Here is a tiny trained network, its code and every weight. The questions are about switching its units off for an input and a target symbol, where a switched-off unit gives its printed mean instead of its output.

import numpy as np


def w(rows, s, z=0):
    codes = np.array(rows[::2]) - 128.0
    scale = np.full(codes.shape[1], s)
    scale[-1] = z or s
    return codes * scale


def f(y):
    return y / 2 * (1 + np.tanh(0.7978845608 * (y + 0.044715 * y**3)))


def softmax(a):
    e = np.exp(a - a.max(-1, keepdims=True))
    return e / e.sum(-1, keepdims=True)


def log_softmax(a):
    a = a - a.max(-1, keepdims=True)
    return a - np.log(np.exp(a).sum(-1, keepdims=True))


def net(x, mask):
    ids = ['βζξπσψ'.index(c) for c in x.split()]
    T = len(ids)
    res = E[ids] + P[:T]
    r = res
    for j in range(2):
        rows = slice(2 * j, 2 * j + 2)
        q, k, v = (r @ M[0][rows].T for M in (Q, K, V))
        z = softmax(np.where(np.tri(T) > 0, q @ k.T / 2**0.5, -1e9)) @ v
        o = O[0][rows]
        res = res + np.where(mask[j], z, o[:, -1]) @ o[:, :-1]
    y = f(res @ A[0][:, :-1].T + A[0][:, -1])
    res = res + np.where(mask[2:18], y, B[0][:, -1]) @ B[0][:, :-1]
    return log_softmax(res[-1] @ U[:, :-1].T + U[:, -1])


Q, K, V, O, A, B = {}, {}, {}, {}, {}, {}
E = w([
[150,238,138],'β',
[33,86,72],'ζ',
[235,153,17],'ξ',
[36,81,208],'π',
[159,200,185],'σ',
[30,254,195],'ψ',
],0.011)
P = w([
[204,255,166],'0',
[185,185,129],'1',
[132,173,107],'2',
[93,145,93],'3',
[75,146,85],'4',
[58,164,70],'5',
[64,193,81],'6',
],0.0049)
Q[0] = w([
[134,207,90],'h1',
[63,1,110],'h1',
[84,210,86],'h2',
[59,204,131],'h2',
],0.01)
K[0] = w([
[179,69,101],'h1',
[67,162,227],'h1',
[43,54,115],'h2',
[98,2,175],'h2',
],0.0097)
V[0] = w([
[96,88,103],'h1',
[162,155,249],'h1',
[179,192,150],'h2',
[89,107,196],'h2',
],0.011)
O[0] = w([
[170,142,72,4],'h1',
[164,63,158,138],'h1',
[150,253,172,193],'h2',
[96,58,196,197],'h2',
],0.0073,0.0029)
A[0] = w([
[94,101,123,221],'n1',
[62,122,196,190],'n2',
[209,105,87,94],'n3',
[194,165,187,81],'n4',
[170,184,124,142],'n5',
[157,61,120,128],'n6',
[106,3,66,183],'n7',
[129,90,138,253],'n8',
[61,98,124,232],'n9',
[100,87,88,84],'n10',
[116,152,139,127],'n11',
[130,56,125,41],'n12',
[103,125,189,100],'n13',
[86,112,62,197],'n14',
[208,117,163,130],'n15',
[170,128,72,109],'n16',
],0.011,0.0048)
B[0] = w([
[180,157,136,175],'n1',
[130,88,73,254],'n2',
[2,117,154,132],'n3',
[102,144,162,177],'n4',
[79,153,129,208],'n5',
[76,175,85,125],'n6',
[130,181,119,177],'n7',
[216,154,121,167],'n8',
[203,137,125,212],'n9',
[99,145,168,129],'n10',
[113,122,104,158],'n11',
[64,151,110,128],'n12',
[76,53,113,173],'n13',
[158,161,164,170],'n14',
[181,129,206,134],'n15',
[82,136,146,142],'n16',
],0.009,0.0074)
U = w([
[162,142,181,251],'β',
[248,169,58,115],'ζ',
[74,167,32,59],'ξ',
[195,23,141,192],'π',
[167,109,229,1],'σ',
[1,44,163,77],'ψ',
],0.0071,0.0047)

Each question gives the input, a string of symbols that net reads in full, and the target symbol t.
The units are the heads (2 rows each of Q, K, V and O) and the neurons (one row each of A and B). Each row of codes is followed by its name. A weight is (code - 128) times the scale printed after its matrix; where a second scale follows, it is the last column's (O, A, B and U).
mask holds one flag per unit, heads first, then neurons. A switched-off unit (its flag False) gives its mean, the last column of its rows in O or B, instead of its output. The means were averaged over made-up inputs and are rounded, as every weight is.
A unit's drop is (log p(t) with every unit on - log p(t) with that unit switched off) / (log p(t) with every unit on - log p(t) with every unit switched off).
The circuit of an input: a set's keep is (log p(t) with only the set's units on - log p(t) with every unit switched off) / (log p(t) with every unit on - log p(t) with every unit switched off). Starting from the 12 units with the biggest drops (on a tie, the unit counted first), units are removed one at a time, each time the one whose removal leaves the highest keep (on an exact tie, the one counted first), for as long as the keep stays at least 0.8.
circuit, biggest first: the units of the circuit, biggest drop first
top k neurons: the k neurons with the biggest drops, biggest first
heads that matter: for each layer, one digit per head in row order, 1 if its drop is at least 0.15 and else 0, layers parted by /
drop when u is switched off: that unit's drop, to one decimal
input σ π σ, target π: heads that matter	11
input ξ β ξ β β β β, target ξ: circuit, biggest first	(h2 h1 n5 n9)
input β β ζ β ξ, target ξ: heads that matter	11
input π β π π ψ, target π: heads that matter	01
input ζ β π ζ π ζ π, target ζ: top neuron	(n9)
input β σ ψ, target ψ: heads that matter	11
input β ξ σ ξ σ, target ξ: heads that matter	11
input ψ β ψ ξ ξ ξ, target ξ: heads that matter	11
input β β β σ ζ, target ζ: top 2 neurons	(n9 n7)
input σ ψ π σ β ψ, target π: drop when h2 is switched off	0.4
input β β ξ σ π, target π: drop when h1 is switched off	0.1
input ψ ψ ψ σ π σ σ, target π: drop when h2 is switched off	0.5
